-1.40 -4.74 -1.63 -2.62  3.79 -3.53  2.94 -4.48  6.64  1.34  0.22 -1.73 -0.53 -0.95 -1.06 -4.38  1.29 -0.22 -4.43 -1.27  2.41 -5.47  5.82  0.01  5.73  0.29 -1.76  3.01 -0.56  6.87 -0.45  4.09 -3.30  2.87 -3.49  2.28  5.44  2.93  2.19  3.89  7.33  0.52 -1.35 -5.53 -1.41 -3.33  1.44 -3.47 -0.92 -4.30 -0.51 -8.30  C
-1.40 -4.74 -1.63 -2.62  3.79 -3.53  2.94 -4.48  6.64  1.34  0.22 -1.73 -0.53 -0.95 -1.06 -4.38  1.29 -0.22 -4.43 -1.27  2.41 -5.47  5.82  0.01  5.73  0.29 -1.76  3.01 -0.56  6.87 -0.49  4.09 -3.30  2.87 -3.49  2.28  5.44  2.93  2.19  3.89  7.33  0.52 -1.35 -5.53 -1.41 -3.33  1.44 -3.47 -0.92 -4.30 -0.51 -8.30  L
-1.73 -4.03 -1.11 -2.39  2.92 -2.03  3.29 -4.07  5.36  2.45  1.74 -1.74 -0.25 -0.76  0.04 -3.69  1.43  0.20 -3.01 -0.04  2.61 -5.92  6.87 -0.22  4.71 -1.34 -0.84  3.85 -0.39  6.41  0.23  5.63 -2.28  2.85 -5.11  2.07  5.91  2.42  2.29  3.23  7.73  0.32 -1.31 -4.76 -1.29 -3.54  1.15 -3.78 -0.45 -3.30 -0.34 -7.04  S
-1.73 -4.03 -1.11 -2.39  2.92 -2.03  3.29 -4.07  5.36  2.45  1.74 -1.74 -0.25 -0.76  0.04 -3.69  1.43  0.20 -3.01 -0.04  2.61 -5.92  6.87 -0.22  4.71 -1.34 -0.84  3.85 -0.39  6.41  0.23  5.63 -2.28  2.85 -5.11  2.07  5.91  2.42  2.36  3.16  7.83  0.37 -1.30 -4.58 -1.32 -3.63  1.26 -3.82 -0.15 -2.89 -0.51 -6.54  Q
-1.55 -4.67 -1.41 -2.88  3.78 -3.28  3.00 -5.00  6.56  2.72  0.67 -1.81 -0.72 -1.00 -1.01 -4.18  1.53 -0.02 -4.09 -0.92  2.36 -5.73  5.83  0.26  5.91 -0.22 -1.65  3.35 -0.66  6.90 -0.49  4.26 -3.41  2.98 -3.52  2.45  5.73  2.70  1.62  3.67  7.22  0.15 -1.42 -5.59 -1.24 -3.16  1.08 -3.64 -1.20 -4.31 -0.93 -8.45  K
asked: -1.40 -4.74 -1.63 -2.62  3.79 -3.53  2.94 -4.48  6.64  1.34  0.22 -1.73 -0.53 -0.95 -1.06 -4.38  1.29 -0.22 -4.43 -1.27  2.41 -5.47  5.82  0.01  5.73  0.29 -1.76  3.01 -0.56  6.87 -0.49  4.09 -3.30  2.87 -3.49  2.28  5.44  2.93  2.19  3.89  7.33  0.52 -1.35 -5.53 -1.41 -3.33  1.44 -3.47 -0.92 -4.30 -0.51 -8.30 -> L
start:  0.32 -1.31 -4.76 -1.29 -> S, 41

 4.15  7.81 -2.58  2.39  6.69  3.07 -0.30  4.06 -1.96  3.03  8.63  6.83  1.53 -0.76 -2.36 -0.07 -2.25 -0.35  1.03  0.02 -2.68  2.71 -2.71 -1.89 -1.72  3.61  0.46  3.56  3.96 -2.36 -2.63  3.03 -1.59 -1.19 -2.14 -2.20  6.75  3.54  4.67 -2.49 -0.07 -1.15 -2.14 -0.86 -0.15 -1.41 -2.14  6.96  2.25  0.51  7.81  8.63  1.16  3.14 -1.80 -2.99  5.17 -0.15 -1.59  2.93  1.94  P
-3.47 -6.04  1.70 -2.15 -5.34 -2.79 -0.02 -3.33  2.04 -2.68 -6.82 -5.51 -0.69 -0.01  2.36  1.28  1.52  1.98 -6.04  2.42 -6.30  0.56  1.57  1.41 -2.36 -3.09 -0.72 -2.62 -2.85  2.36  2.21 -2.68  1.51  2.34  2.30  1.21 -5.19 -2.96 -3.83  1.76  1.28  1.40  2.30  0.22  0.58  1.25  2.30 -5.47 -1.82 -0.83 -6.04 -6.82 -1.29 -1.61  1.13  2.74 -3.55  0.58  2.38 -2.46 -0.92  A
-2.05 -1.89 -1.92 -1.98 -2.17 -2.60 -1.36 -1.71  0.61 -2.24 -2.51 -2.45  0.79 -2.92  0.44  2.83  2.71  1.03 -1.89  0.02 -2.25 -2.68 -0.35 -1.72 -2.71 -2.14 -1.96 -0.55 -0.46  0.44 -0.68 -2.24  0.08  3.20  0.87 -2.40 -1.56 -1.79 -1.98 -1.55  2.83  0.92  0.87 -2.20  1.01 -0.18  0.87 -1.95 -0.88 -2.33 -1.89 -2.51 -2.21  1.16 -1.52 -0.15 -0.18  1.01  2.39 -1.52  0.88  F
-0.55 -0.46  0.44 -0.68 -2.24  0.08  3.20  0.87 -2.40 -1.56 -1.79 -1.99 -0.69 -0.01  2.36  1.28  1.52  1.98 -6.04  2.42 -6.30  0.56  1.57  1.41 -2.36 -3.09 -0.72 -2.62 -2.85  2.36  2.21 -2.68  1.51  2.34  2.30  1.21 -5.19 -2.96 -3.83  1.76  1.28  1.40  2.30  0.22  0.58  1.25  2.30 -5.47 -1.82 -0.83 -6.04 -6.82 -1.29 -1.61  1.13  2.74 -3.55 -0.04  0.83 -2.03 -1.49  D
start:  4.67 -2.49 -0.07 -1.15 -2.14 -0.86 -> P, 38
start:  2.71  1.03 -1.89  0.02 -2.25 -2.68 -0.35 -1.72 -2.71 -> F, 16
start: -0.55 -0.46  0.44 -0.68 -2.24  0.08  3.20  0.87 -2.40 -1.56 -1.79 -1.98 -> F, 27
start: -1.92 -1.98 -2.17 -2.60 -1.36 -1.71  0.61 -2.24 -2.51 -2.45  0.79 -> F, 2

-1.58  0.43  0.09  0.72  0.38 -1.38  0.69  1.69 -0.65 -0.01  U
 1.43  0.82  0.09  0.72  0.03  2.36  0.27 -6.71  2.35  0.33  E
-4.11 -1.37 -1.61 -1.35 -1.02 -3.91 -0.72  6.72 -2.28 -1.14  X
 3.90 -0.23 -0.78  0.03  0.21  3.32  0.57 -6.82  3.06  0.02  Y
 1.43  0.82  2.51  0.90  0.03  2.64  1.59 -7.53  2.87  0.54  W
-3.96  0.82  0.03  0.90  2.51  2.36 -1.00  7.19 -2.79 -0.21  V
 2.51 -1.05 -0.47 -1.25 -0.86  2.51 -1.38 -6.57  2.52 -0.13  M
start: 0.82 0.09 0.72 0.03 2.36 -> E, 1
asked: -1.58  0.43  0.09  0.72  0.38 -1.38  0.69  1.69 -0.65 -0.01 -> U
start: 0.72 0.03 -> E, 3
start: -0.23 -0.78  0.03  0.21  3.32  0.57 -6.82  3.06  0.02 -> Y, 1
start:  0.27 -6.71  2.35 -> E, 6
start:  0.82  2.51  0.90  0.03  2.64  1.59 -7.53  2.87  0.54 -> W, 1

-8.14 -3.10  7.51 -4.86 -4.40 -7.38 : dezi
-9.67 -2.63  7.66 -5.31 -3.97 -7.39 : muz
-9.37 -2.73  7.59 -5.11 -3.75 -7.31 : dovi
 3.87  6.47 -5.44  2.04  7.69  5.51 : lidad
 1.99  5.80 -4.39  0.81  6.71  3.91 : moge
 3.56  6.39 -5.73  2.27  7.51  5.72 : lotu
 3.85  5.22 -5.28  2.77  6.76  5.29 : ref
-8.26 -2.63  7.46 -5.49 -3.55 -7.34 : famim
 3.98  6.19 -5.83  2.49  7.68  5.81 : kibo
start:  6.19 -5.83  2.49  7.68  5.81 -> kibo, 1
start: 6.71 3.91 -> moge, 4

-0.78 -1.66  1.69 -6.77  2.10  4.48 -> N
-0.78 -1.66  1.69 -6.77  2.79 -0.13 -> R
-1.66 -0.78  1.69 -6.77  2.09  4.48 -> T
-6.77  1.69 -1.66 -0.78  2.09  4.48 -> Z
asked: -0.78 -1.66  1.69 -6.77  2.79 -0.13 -> R
start: -6.77  2.10 -> N, 3
start:  1.69 -1.66 -0.78  2.09 -> Z, 1
asked: -0.78 -1.66  1.69 -6.77  2.10  4.48 -> N
start: -0.78  1.69 -6.77 -> T, 1

 6.94 -6.86  3.02  8.60  7.10 : Zov
-2.05  8.35 -6.61 -3.84 -8.35 : vepag
-1.95  9.70 -7.61 -2.93 -9.21 : vir
-7.59 -2.93  2.81  6.06  5.45 : Fen
 4.43  2.81 -5.65  8.01  6.51 : fam
start: -2.93 -9.21 -> vir, 3
start: -7.59 -2.93  2.81 -> Fen, 0
start: 2.81 6.06 -> Fen, 2
start: -7.61 -2.93 -> vir, 2
start:  6.94 -6.86  3.02  8.60 -> Zov, 0
start: -2.05  8.35 -6.61 -3.84 -> vepag, 0

-7.32 -0.07  2.34 -4.58  0.29 : dovo
-7.32 -0.07 -3.98 -3.12 -5.87 : fisun
-1.53  5.93 -3.27 -0.04 -3.18 : Mep
 4.80 -4.35  1.31  6.03  4.26 : Tek
 0.86  3.19 -4.24 -0.04 -3.18 : rilif
 5.93 -4.42 -1.53 -2.41 -5.85 : muset
-1.53  5.93 -4.42 -2.41 -5.84 : gamel
start:  4.80 -4.35  1.31  6.03 -> Tek, 0
asked: -1.53  5.93 -4.42 -2.41 -5.84 -> gamel
start: -1.53  5.93 -4.42 -2.41 -> gamel, 0
asked: -1.53  5.93 -3.27 -0.04 -3.18 -> Mep
start: -2.41 -5.85 -> muset, 3
start:  5.93 -3.27 -0.04 -> Mep, 1

 3.17  4.88 -1.40  0.45 -0.05 -> J
-2.05 -5.46  2.61 -5.20 -0.21 -> H
 4.88  3.17 -6.94  5.27 -5.92 -> G
-5.20 -2.05  2.61 -5.46  5.86 -> B
start: 4.88 3.17 -> G, 0
start: -5.20 -2.05  2.61 -5.46 -> B, 0

 1.45 -6.19  3.00  0.50  0.53  5.84 -0.99  0.72 -1.68  3.63  7.05  2.03 -0.61  1.55  3.14 -3.20  0.38 -1.24 -0.97  2.71  3.08  1.34 -4.12  0.49  1.93  0.85 -3.50 -1.41 -7.66  0.84 -1.80  1.43 -0.94 -0.85  0.27  2.41  0.22  0.22  0.24  1.55  0.82 -0.47 -0.91 -2.42  0.87 -0.87  2.51  2.46 -0.54  2.90 -0.65 -1.01  1.98  2.06  0.25 -0.46  2.61  Naz
 1.16  2.15 -3.69  4.07  3.23 -2.74  3.65 -0.96  0.72  4.59  3.96 -4.25 -1.70  1.77  0.39  0.73 -2.17 -1.96 -0.99 -1.54  0.59  4.25 -7.08  0.25  0.98  0.00  0.10  2.32  4.77  4.00 -2.68  2.80 -1.55 -0.57 -1.62  1.00  5.30  5.30  0.98 -0.31  1.41  3.45  1.55 -7.00 -6.51 -4.18  7.56  2.25 -5.37 -2.61  1.81 -2.40 -2.41  0.59  1.70  1.33  2.53  Bivok
-0.22 -1.47  1.30 -4.33  3.29 -0.08 -0.47  1.58 -0.93 -0.64  2.95 -0.03 -1.57 -0.70 -1.79  3.03 -3.85  5.25  0.48  2.88  1.00 -1.76  6.89 -1.55  3.01 -5.36 -0.83  1.06 -2.75 -2.72  1.55 -4.01 -0.30  4.01 -2.68  4.32 -4.25  0.01  4.58 -0.50  0.20  2.17 -0.74 -0.49 -0.32 -6.44  0.82  2.69  0.77  0.38  4.09  0.32 -1.20  2.14  0.52 -0.85  1.88  bogo
 1.45 -6.19  3.00  0.50  0.53  5.84 -0.99  0.72 -1.68  3.63  7.05  2.03 -0.61  1.55  3.14 -3.20  0.38 -1.24 -0.97  2.71  3.08  1.34 -4.12  0.49  1.93  0.85 -3.50 -1.41 -7.66 -0.38  2.21 -2.68 -6.71  0.80 -4.69  1.17  0.62  4.11 -0.24  1.16  2.15 -3.69  4.08  3.23 -7.10 -0.59  0.28  5.10  3.61 -0.30 -1.43 -1.64  4.01 -2.15  9.22 -0.12  3.18  kada
 2.51 -0.28  0.58 -0.74  0.73 -0.65  0.42  0.37 -0.14  0.36  0.85 -1.19  0.97  0.05 -2.01 -0.44 -2.43 -0.38 -0.78  1.24 -0.24  0.06 -0.66 -2.26  0.81  0.23 -0.13  2.15 -1.12 -0.83 -1.45  1.30  0.15  1.39 -2.43 -1.86 -1.90  0.45  0.41  0.00 -0.36  0.27  0.20 -2.42  0.87 -0.87  1.50  2.61 -1.00  0.93  1.57 -1.39  0.54  0.15 -0.67  0.15 -0.68  Vifin
-0.89  1.87  0.53 -0.28 -1.41 -0.52  0.71 -0.09 -2.91  1.05  1.70 -1.46 -1.14  1.36  0.27  0.78 -2.56  1.03 -1.20  0.65 -1.07  0.13  0.90 -0.81  1.75  0.03  0.47  2.07  0.56  1.00 -1.77  1.49 -1.22 -1.28 -1.71  0.17  1.77  1.03  1.29  0.54  1.71  1.61  1.69 -1.57  1.41 -1.78  2.21  3.25 -0.32  1.26  0.27  0.48  1.71  1.77 -0.59 -1.90  0.59  gezab
start: -4.69  1.17  0.62  4.11 -0.24  1.16  2.15 -3.69 -> kada, 34
asked:  2.51 -0.28  0.58 -0.74  0.73 -0.65  0.42  0.37 -0.14  0.36  0.85 -1.19  0.97  0.05 -2.01 -0.44 -2.43 -0.38 -0.78  1.24 -0.24  0.06 -0.66 -2.26  0.81  0.23 -0.13  2.15 -1.12 -0.83 -1.45  1.30  0.15  1.39 -2.43 -1.86 -1.90  0.45  0.41  0.00 -0.36  0.27  0.20 -2.42  0.87 -0.87  1.50  2.61 -1.00  0.93  1.57 -1.39  0.54  0.15 -0.67  0.15 -0.68 -> Vifin
start: -1.70  1.77  0.39  0.73 -2.17 -1.96 -0.99 -1.54  0.59  4.25 -7.08  0.25 -> Bivok, 12
start: -0.65  0.42  0.37 -0.14  0.36  0.85 -1.19  0.97  0.05 -2.01 -> Vifin, 5
start:  1.16  2.15 -3.69  4.08  3.23 -> kada, 39

 2.15  3.08  1.77 -2.94  2.01  0.14 : gube
-1.70  0.14 -0.63 -0.05 -1.45  0.00 : dul
-2.19  0.34 -1.80  0.00 -1.34  0.00 : dad
 0.00 -2.19 -1.34 -1.80  0.34 -1.48 : Naze
-0.11  2.69  3.16  7.51 -1.73  1.26 : nim
 0.52  2.80  1.99 -1.81  0.36  0.57 : donu
start: -2.19 -1.34 -> Naze, 1
start:  0.00 -2.19 -1.34 -1.80  0.34 -> Naze, 0

